Below are the code and all the weights of a small trained network. Each question names an input and a target symbol and asks about switching units off, where a switched-off unit gives its printed mean instead of its output.

import numpy as np


def w(rows, s, z=0):
    codes = np.array(rows[::2]) - 128.0
    scale = np.full(codes.shape[1], s)
    scale[-1] = z or s
    return codes * scale


def f(y):
    return y / 2 * (1 + np.tanh(0.7978845608 * (y + 0.044715 * y**3)))


def softmax(a):
    e = np.exp(a - a.max(-1, keepdims=True))
    return e / e.sum(-1, keepdims=True)


def log_softmax(a):
    a = a - a.max(-1, keepdims=True)
    return a - np.log(np.exp(a).sum(-1, keepdims=True))


def net(x, mask):
    ids = ['αεθλπψ'.index(c) for c in x.split()]
    T = len(ids)
    res = E[ids] + P[:T]
    q, k, v = (res @ M[0].T for M in (Q, K, V))
    z = softmax(np.where(np.tri(T) > 0, q @ k.T / 2**0.5, -1e9)) @ v
    res = res + np.where(mask[0], z, O[0][:, -1]) @ O[0][:, :-1]
    y = f(res @ A[0][:, :-1].T + A[0][:, -1])
    res = res + np.where(mask[1:9], y, B[0][:, -1]) @ B[0][:, :-1]
    return log_softmax(res[-1] @ U[:, :-1].T + U[:, -1])


Q, K, V, O, A, B = {}, {}, {}, {}, {}, {}
E = w([
[154,180,170,174,248,119,78,192],'α',
[124,134,172,65,212,145,66,132],'ε',
[224,181,184,63,82,110,127,126],'θ',
[90,169,130,182,110,176,127,107],'λ',
[145,131,141,97,27,126,169,180],'π',
[124,123,42,122,156,94,218,196],'ψ',
],0.016)
P = w([
[135,46,3,176,84,50,30,39],'0',
[89,151,108,136,99,158,136,95],'1',
[78,171,133,118,117,166,130,124],'2',
[56,181,116,107,125,154,168,131],'3',
[52,166,135,106,104,161,159,157],'4',
[56,179,121,102,128,143,189,141],'5',
[63,173,111,85,106,152,179,156],'6',
[79,171,126,80,135,132,185,155],'7',
[79,161,128,67,102,149,182,162],'8',
[116,196,112,58,141,132,187,141],'9',
[82,142,113,62,89,147,166,156],'10',
],0.0064)
Q[0] = w([
[140,113,84,64,102,39,162,161],'h1',
[54,132,87,160,250,175,110,126],'h1',
],0.011)
K[0] = w([
[151,98,2,193,129,107,128,167],'h1',
[95,244,149,70,122,240,231,198],'h1',
],0.0087)
V[0] = w([
[85,72,79,153,84,104,242,156],'h1',
[57,114,98,254,229,132,89,156],'h1',
],0.0068)
O[0] = w([
[248,154,81,72,108,244,110,130,88],'h1',
[61,101,188,114,228,193,173,91,2],'h1',
],0.011,0.0057)
A[0] = w([
[154,98,137,79,206,126,190,207,153],'n1',
[119,192,42,161,165,19,120,194,77],'n2',
[139,153,89,112,106,63,177,112,65],'n3',
[114,32,159,104,183,159,202,65,1],'n4',
[190,173,168,62,100,191,212,142,201],'n5',
[111,101,106,195,191,149,117,126,93],'n6',
[162,127,43,80,196,254,157,146,13],'n7',
[39,93,185,145,180,16,157,123,120],'n8',
],0.0072,0.0051)
B[0] = w([
[79,84,148,204,87,201,80,51,174],'n1',
[94,130,197,148,58,194,115,125,254],'n2',
[91,84,210,118,53,135,137,123,186],'n3',
[255,99,179,195,85,183,168,145,152],'n4',
[106,133,48,207,128,108,97,77,247],'n5',
[143,96,171,80,15,162,98,89,137],'n6',
[118,174,253,27,50,204,140,148,174],'n7',
[180,133,73,89,182,166,118,195,205],'n8',
],0.0069,0.0084)
U = w([
[192,137,181,187,145,168,158,188,104],'α',
[93,154,110,2,158,88,129,165,240],'ε',
[127,119,195,102,77,111,128,139,93],'θ',
[40,137,104,217,124,124,131,19,235],'λ',
[201,135,56,160,120,126,154,151,115],'π',
[122,154,149,75,99,195,119,129,4],'ψ',
],0.0061,0.0038)

Each question gives the input, a string of symbols that net reads in full, and the target symbol t.
The units are the heads (2 rows each of Q, K, V and O) and the neurons (one row each of A and B). Each row of codes is followed by its name. A weight is (code - 128) times the scale printed after its matrix; where a second scale follows, it is the last column's (O, A, B and U).
mask holds one flag per unit, heads first, then neurons. A switched-off unit (its flag False) gives its mean, the last column of its rows in O or B, instead of its output. The means were averaged over made-up inputs and are rounded, as every weight is.
A unit's drop is (log p(t) with every unit on - log p(t) with that unit switched off) / (log p(t) with every unit on - log p(t) with every unit switched off).
The circuit of an input: a set's keep is (log p(t) with only the set's units on - log p(t) with every unit switched off) / (log p(t) with every unit on - log p(t) with every unit switched off). Starting from all 9 units, units are removed one at a time, each time the one whose removal leaves the highest keep (on an exact tie, the one counted first), for as long as the keep stays at least 0.8.
circuit, biggest first: the units of the circuit, biggest drop first
top k neurons: the k neurons with the biggest drops, biggest first
drop of u: that unit's drop, to one decimal
input ψ ε π θ λ θ θ π α θ, target ψ: circuit, biggest first => (h1 n7)
input π θ θ α λ θ θ θ, target π: circuit, biggest first => (h1 n5)
input ψ α ε, target ε: circuit, biggest first => (n8 h1)
input λ θ ψ ε π θ θ θ, target λ: circuit, biggest first => (h1 n5 n1)
input ε λ π θ α λ π θ θ θ, target ε: circuit, biggest first => (h1 n8 n2)
input λ π π λ, target π: circuit, biggest first => (h1 n2)
input λ ψ θ, target λ: top 2 neurons => (n5 n8)
input ψ λ ε ε λ, target ε: top 4 neurons => (n8 n5 n1 n2)
input θ ψ ε, target ε: circuit, biggest first => (n8 h1 n2)
input ε ψ θ θ θ θ α π, target ε: circuit, biggest first => (h1 n8 n2)
input θ θ ε π π π π π θ π ε, target π: circuit, biggest first => (h1 n7)
input θ π λ θ θ λ ε θ α π ψ, target ψ: drop of h1 => 0.9
input π θ θ λ π π θ θ π θ π, target π: drop of n7 => 0.1
input π π α ψ ψ α α θ ψ, target ψ: drop of n2 => 0.0
